(in the rows, 128 means zero)
Both labels of each row
[136 121 137 132 137 117 149 133 139 123 139 172 190 128 129 128 120 137
 131 129 112 124 152 125 103 123 144 131 121 130 128 129 123 132 153 114
 116 125 126 122 147 138 128 134 150 133 172 132 139 125 120 127  68 114
 133  47 114 131 139 133  96 135 130 127] => K F
[135 115 135 117 130 108 160 129 133 127 132 152 169 134 129 125 118 136
 126 131  99 126 149 110 107 126 159 137 126 122 128 124 127 130 160 114
 123 122 130 121 149 145 119 131 139 133 201 131 152 124 108 130  32  99
 138  89 115 136 132 140 119 145 131 133] => K F
[127 136 129 145 125 143 125 135 135 152 127  97 139 128 132 122 135 118
  99 121 142 130  97 117 130 129 154 131 130 128 129 126 122 126 146 138
 129 123 124 130 120 135 118 128 115 122 140 127 123  97 140 127  92 141
 118 192 148 110 135 153 108 118 129 129] => D P
[125 124 132 100 142 127 134 109 119 118 132 104 167 114 124 120 142 137
 137 147 120 129 165 136 137 129 109 149 128 115 120 124 148 143 111 118
 120 131 128 123 140 132 117 121 117 120 140 126 126 133 121 124 130 128
 127  84 145 138 126 126 133 141 131 128] => K Q
[124 140 130 120 139 129 149 123 142 153 137  83 179 125 128 128 114 116
 128 135 140 131 161 113 135 118 105 126 124 116 133 130 128 134 150 116
 124 125 117 123 128 135 125 134 121 126 127 125 111 110 118 135  59 127
 129 100 138 130 120 121 151 115 128 129] => H P
[120 132 104 137 113 113 147 130 135 158 126 139 107 133 127 124 110 124
 125 132 133 130 127  79 131 123 153 119 124 131 141 124 122 139 153 115
 143 113 116 118 119 142 127 130 149 123 136 131 144 125  86 136  34 127
 141 195  98 132 122 138 164 123 129 146] => H F
[134 127 126 127 113 103 138 129 140 127 146 168 167 146 124 125 108 135
 140 133 130 128 137 113 118 129 157 144 136 129 130 130 129 134 119  88
 130 119 133 108 141 151 128 125 139 122 177 135 146 119 115 128  73 138
 142 133 103 140 144 158 140 138 132 132] => H F
[139 103 141 127 125 116 119 139 127  95 127 216 151 137 131 133 114 141
 122 129  95 128 121 122 105 136 158 141 132 139 126 130 122 129 132 129
 126 116 133 127 139 138 130 121 136 132 160 138 141 119 103 118 145 111
 139   6 118 130 149 168  44 140 127 122] => U F
[132 133 124 124 140 103 146 115 134 142 143 115 189 117 123 124 136 127
 134 138 145 131 148 118 129 130 130 138 135 125 122 125 115 136 133  85
 131 128 126 115 141 141 117 123 126 119 140 128 142 129 137 127  47 129
 118 131 108 135 136 134 178 132 135 132] => H Q
[135 105 140 131 148 141 131 121 127 132 101 193 131 100 139 118 128 147
 100 138  86 131 108 113  95 134 151 147 115 137 126 123 132 130 187 155
 124 124 127 133 155 130 102 124 126 137 205 129 126 111 107 121  87  85
 129  47 122 126 143 122  23 138 125 132] => U Q
[127 132 117 133 122 105 138 125 133 143 136 154 141 129 124 120 118 131
 138 135 135 129 150  98 133 124 142 128 130 137 143 122 130 140 145 107
 135 129 123 115 131 144 126 126 152 119 145 130 140 124  97 130  64 139
 139 143 103 141 136 132 143 129 135 135] => H F
[135 131 132 118 146 101 128 122 127 133 147 109 199 118 120 127 148 130
 133 140 143 132 162 118 134 129 139 134 143 120 121 123 104 139 142 101
 131 127 127 120 149 146 126 124 124 117 119 133 138 126 131 123  68 137
 128 111 120 138 135 148 164 134 137 133] => H Q
[126 128 113 160 121 123 126 135 126 147 134 151 105 127 129 121 142 132
 111 121 133 130  98 107 122 134 173 126 135 145 129 121 112 129 147 128
 138 123 131 125 127 138 126 125 140 124 142 124 152 121 130 127  80 141
 130 222 104 119 136 149 134 125 131 138] => D F
[129 123 128 120 120 108 143 131 135 125 133 166 137 143 126 129 106 133
 140 132 113 127 142 108 119 126 140 133 124 130 132 131 134 131 134 107
 129 121 130 116 133 140 130 127 144 128 159 135 140 125  98 132  83 121
 140 103 110 142 131 138 133 138 126 131] => K F
[130 114 121 135 121 113 148 128 129 125 130 204 127 132 124 116 116 144
 131 144  98 128 146 104 119 125 154 129 116 141 134 133 148 138 149 125
 124 116 129 117 139 140 121 132 170 125 179 131 158 129  79 129  75 121
 140  85 101 141 136 134  86 135 130 128] => K F
[128 118 121 122 131 113 161 137 125 114 128 150 181 133 130 121 117 132
 126 131  94 127 169 107 122 123 144 117 120 120 124 126 131 142 135 120
 124 113 126 125 143 137 136 126 157 121 142 133 152 125  87 124  53 118
 138  39 122 125 117 153 110 132 126 135] => H F
[138 111 140 130 144 135 130 118 116 108 124 158 158 115 129 120 149 154
 112 133  99 130 134 141 114 135 154 144 124 123 120 126 138 136 136 141
 118 125 133 131 152 133 113 122 130 128 167 128 146 125 125 117 127 117
 125  63 138 124 138 147  62 145 132 129] => U Q
[128 124 130 134 139 118 142 123 130 129 136 162 165 124 126 126 123 137
 130 133 123 127 146 124 116 126 140 133 124 134 127 123 133 135 142 115
 122 127 136 117 148 140 122 129 146 128 160 127 141 130 118 122  87 131
 131  93 114 134 139 127 107 132 132 132] => H F
[130 119 129 130 132 129 150 122 133 122 128 172 161 122 129 126 107 138
 135 138 113 128 155 126 120 125 108 130 115 133 128 125 146 138 129 113
 124 106 127 119 138 132 125 124 146 125 157 127 125 126 112 126  99 121
 135  37 113 133 135 112  97 129 128 127] => K F
[133 117 135  95 145  98 102 123 118 110 121 136 110 104 125 135 138 135
 146 138 113 133 147 124 135 131 120 122 141 125 125 127  89 124 151 139
 140 129 127 136 148 122 143 130 120 130  90 135 135 158 107 126 162  98
 129  69 119 152 122 118 151 139 125 134] => T Q
[126 117 126 116 121 117 158 132 132 125 127 142 133 140 131 125 110 130
 125 126  92 122 148 105 118 124 158 125 119 122 132 127 132 132 141 126
 130 119 123 127 137 134 123 132 146 130 171 131 156 129  94 129  50 103
 137 120 116 132 114 145 145 135 123 134] => K F
[123 141 116 114 134 112 138 113 126 158 132  70 136 112 120 121 137 125
 138 142 148 126 148 107 149 125 129 136 133 118 129 119 124 140 141 106
 133 130 122 119 132 141 117 128 121 118 129 128 132 128 121 131  58 135
 128 212 121 142 122 119 203 129 130 140] => H Q
[131 125 120 130 129 124 114 127 114 130 122 113 125 119 127 122 150 131
 108 130 126 130 111 119 142 139 158 136 142 127 122 122 118 136 122 127
 138 124 127 130 130 132 123 117 120 115 119 129 144 126 130 120 115 134
 123 175 128 113 132 155 134 133 132 136] => D Q
[130 120 128 126 114 118 135 142 116 112 133 135 146 147 125 122 129 129
 118 123 113 127 132 112 131 130 179 129 134 120 125 128 123 135 110 124
 131 114 128 127 129 142 134 124 141 118 136 134 162 123 110 122  93 138
 128 142 126 126 127 184 124 139 130 131] => D F
[133 118 127 128 136 106 139 124 125 126 138 172 163 122 123 122 126 143
 139 139 116 128 164 112 123 122 139 130 127 132 132 123 131 142 147 119
 127 119 127 117 145 145 127 128 158 120 150 132 142 135  91 126  82 126
 135  66 110 143 133 134 105 137 131 134] => H F
[139 120 141 119 154 105 141 118 129 130 131 165 170 111 131 129 136 141
 129 137 103 126 163 119 103 125 145 136 123 129 125 121 111 131 186 124
 124 129 135 124 161 139 118 135 140 132 192 129 151 140 116 136  48  93
 137  68 110 145 133 113 114 143 127 136] => K Q
[128 119 137 113 142 117 138 117 120 126 121 142 130 109 130 127 146 139
 126 138 101 125 149 125 115 127 131 133 120 122 126 122 129 130 163 141
 126 130 129 131 155 124 121 132 130 133 172 127 140 140 110 128  96  94
 129  88 125 142 120 110 115 143 127 131] => K Q
[128 138 135 144 148 127 139 130 143 152 128 141 156 111 134 119 122 122
 116 125 130 131 130 115 107 121 120 118 120 138 133 127 101 119 191 134
 127 130 123 129 144 129 125 140 129 139 153 129 114 122 128 134  68 107
 135  90 117 128 130 108 110 116 125 131] => K P
[131 128 123 118 133 117 140 116 123 139 128 116 131 115 123 119 139 136
 134 140 122 128 143 116 129 127 134 137 127 127 127 120 133 140 142 109
 132 129 126 124 140 137 116 127 132 121 157 126 138 135 114 128  77 119
 130 160 115 139 128 121 159 140 130 131] => K Q
[129 127 131 101 144 100 109 123 114 125 123 116 103 117 126 140 139 126
 143 128 124 129 137 122 132 129 126 131 140 124 127 127  89 122 156 132
 139 130 129 137 145 123 136 135 116 129 104 129 132 153 119 132 139 100
 129 127 119 149 119 114 174 139 127 132] => T Q
[134 121 133 108 145 116 141 117 122 131 135 104 167 112 130 124 141 137
 129 139 117 127 159 124 124 128 131 139 133 115 121 122 128 141 144 120
 125 134 125 126 148 136 118 126 124 127 149 126 140 132 120 123  81 121
 124 111 132 137 124 128 142 137 131 136] => K Q
[135 117 141 106 148 113 139 118 125 122 128 138 172 112 129 126 129 136
 134 141 103 129 163 124 116 127 128 137 126 118 126 122 122 135 152 125
 123 127 128 127 154 137 119 124 125 128 160 130 134 133 106 143  79 103
 131  56 127 142 128 127 122 143 131 129] => K Q
[135 114 132 132 121 123 134 128 129 124 126 170 139 127 128 117 122 140
 113 127 113 125 105 117 108 137 175 155 133 128 125 125 131 132 137 119
 128 122 133 121 135 141 115 124 123 128 193 131 144 114 127 123  86 118
 133 143 124 122 145 162  98 142 130 130] => U F
[128 130 117 132 117 104 161 127 137 143 146 138 174 141 124 118 118 130
 130 132 133 126 148 100 124 127 165 136 130 125 128 120 136 142 130  91
 131 117 125 108 133 154 124 135 144 118 176 130 158 117 109 126   8 139
 138 174 103 133 137 157 166 135 134 136] => H F
[129 126 129 119 116 100 118 132 135 113 131 193 103 141 124 134 105 133
 153 129 125 128 138 115 119 125 127 124 130 141 136 133 126 124 141 121
 134 129 133 118 130 136 144 138 148 131 138 135 133 141  94 131 142 119
 142  83 103 151 133 126 120 137 126 126] => T F
[136 116 136 138 136 105 153 130 140 117 136 210 175 126 130 130 116 141
 142 130 104 126 164 124 100 121 127 121 119 143 130 129 126 132 154 109
 116 122 134 123 150 139 130 120 163 137 172 133 139 140 108 130  74 105
 143   4  97 140 140 111  90 133 123 125] => K F
[128 131 131  95 109  89 125 130 133 123 136 129 112 146 121 133 104 128
 151 129 130 126 139 112 128 128 151 135 142 119 132 134 112 124 131 110
 140 128 134 125 127 142 142 136 117 128 144 135 143 139 110 132 115 113
 139 177 114 154 124 160 190 146 127 131] => T F
[116 124 131 101 150 107 146 108 119 128 132 115 170 104 122 124 143 141
 143 149 115 127 179 122 132 125 113 136 125 116 123 120 131 145 147 113
 126 133 124 121 152 138 118 126 133 122 151 126 140 139 110 127  74 113
 129  80 119 150 125 111 154 144 136 135] => H Q
[129 140 141 130 140 137 146 120 148 163 132 124 166 112 130 126 111 125
 124 134 138 128 146 118 112 116 107 135 111 129 135 125 145 127 179 137
 114 129 126 116 137 141 116 140 124 133 181 123 103 100 118 138  69 126
 125 104 144 136 134 103  89 118 129 126] => K P
[132 132 126 138 133 118 144 127 135 139 139 138 166 126 126 123 132 134
 134 131 131 128 143 120 130 121 135 131 126 132 129 125 125 134 136 107
 127 129 132 118 135 140 126 129 138 121 150 129 137 128 129 128  70 134
 131 132 112 135 139 124 141 133 133 132] => H F
[131 109 133 105 157 104 136 115 125 125 130 121 185 109 127 127 135 130
 136 141 117 128 171 118 126 128 117 130 130 120 123 125 110 138 154 114
 128 125 123 124 154 134 121 126 124 124 131 132 127 136 109 125  75 107
 130  44 123 145 124 123 142 137 130 134] => H Q

Two labels a row
[136 129 126  91 135 118 121 136 129 152 127 143 125 116 127 136 116 146
 132 131 120 109 120 133 123 127 132 133 101 128 126 127 125 142 133 127
 128 127 126 130 145 120 125 133 142 131 137 117 127 129 104 128 141 123
 121 110 132 121 138 116 112 131 130 142] => BD L
[132 140 128 130 124 123 107 136 131 123 130 109 130 113 138 158 119 146
 128 141 129 100 127 125 145 131 127 131  93 119 118 129 110 120 134 124
 126 117 118 135 113 133 134 127 126 124 136 142 127 139 137 136 121 133
 157 138 128 134 128 127 129 130 118 165] => Mf L
[144 123 103 115 127 115  94 125 148 150 126 133 125 108 131 109 115 116
 126 136 116  41 124 119 127 142 132 130  94 120 133 109 112 136 125 128
 122 123  91 128 147 130 107 122 102 123 149 114 131 122  66 132 181 124
  98 107 137 127 140 164 138 136 133 142] => LG R
[140 128 105 131 130 116 116 135 139 149 133 144 134 114 114 126 127 119
 131 134 118  94 122 136 110 131 128 125 112 129 134 119 102 136 126 126
 129 116  87 133 159 124  94 123 102 137 138 106 128 126  81 151 161 130
 116 100 122 126 142 136 104 138 126 160] => LG L
[127 139 125 146 138 127  96 129 138 133 130 110 131 105 133 153 123 143
 121 142 128 110 137 137 138 127 128 130 108 122 134 126  97 126 121 124
 120 110 105 132 124 124 142 125 124 123 133 127 134 140 159 134 129 137
 157 120 124 124 121 116 104 130 108 173] => Mf E
[121 129 123  80 131 118 118 132 129 145 128 131 134 105 137 155 134 152
 125 136 112 118 129 152 125 119 128 131 126 138 132 134 102 137 124 114
 128 113 132 125 146 105 143 137 169 121 138 116 145 134 150 112 146 128
 132 104 134 116 118 117  90 130 131 182] => BD E
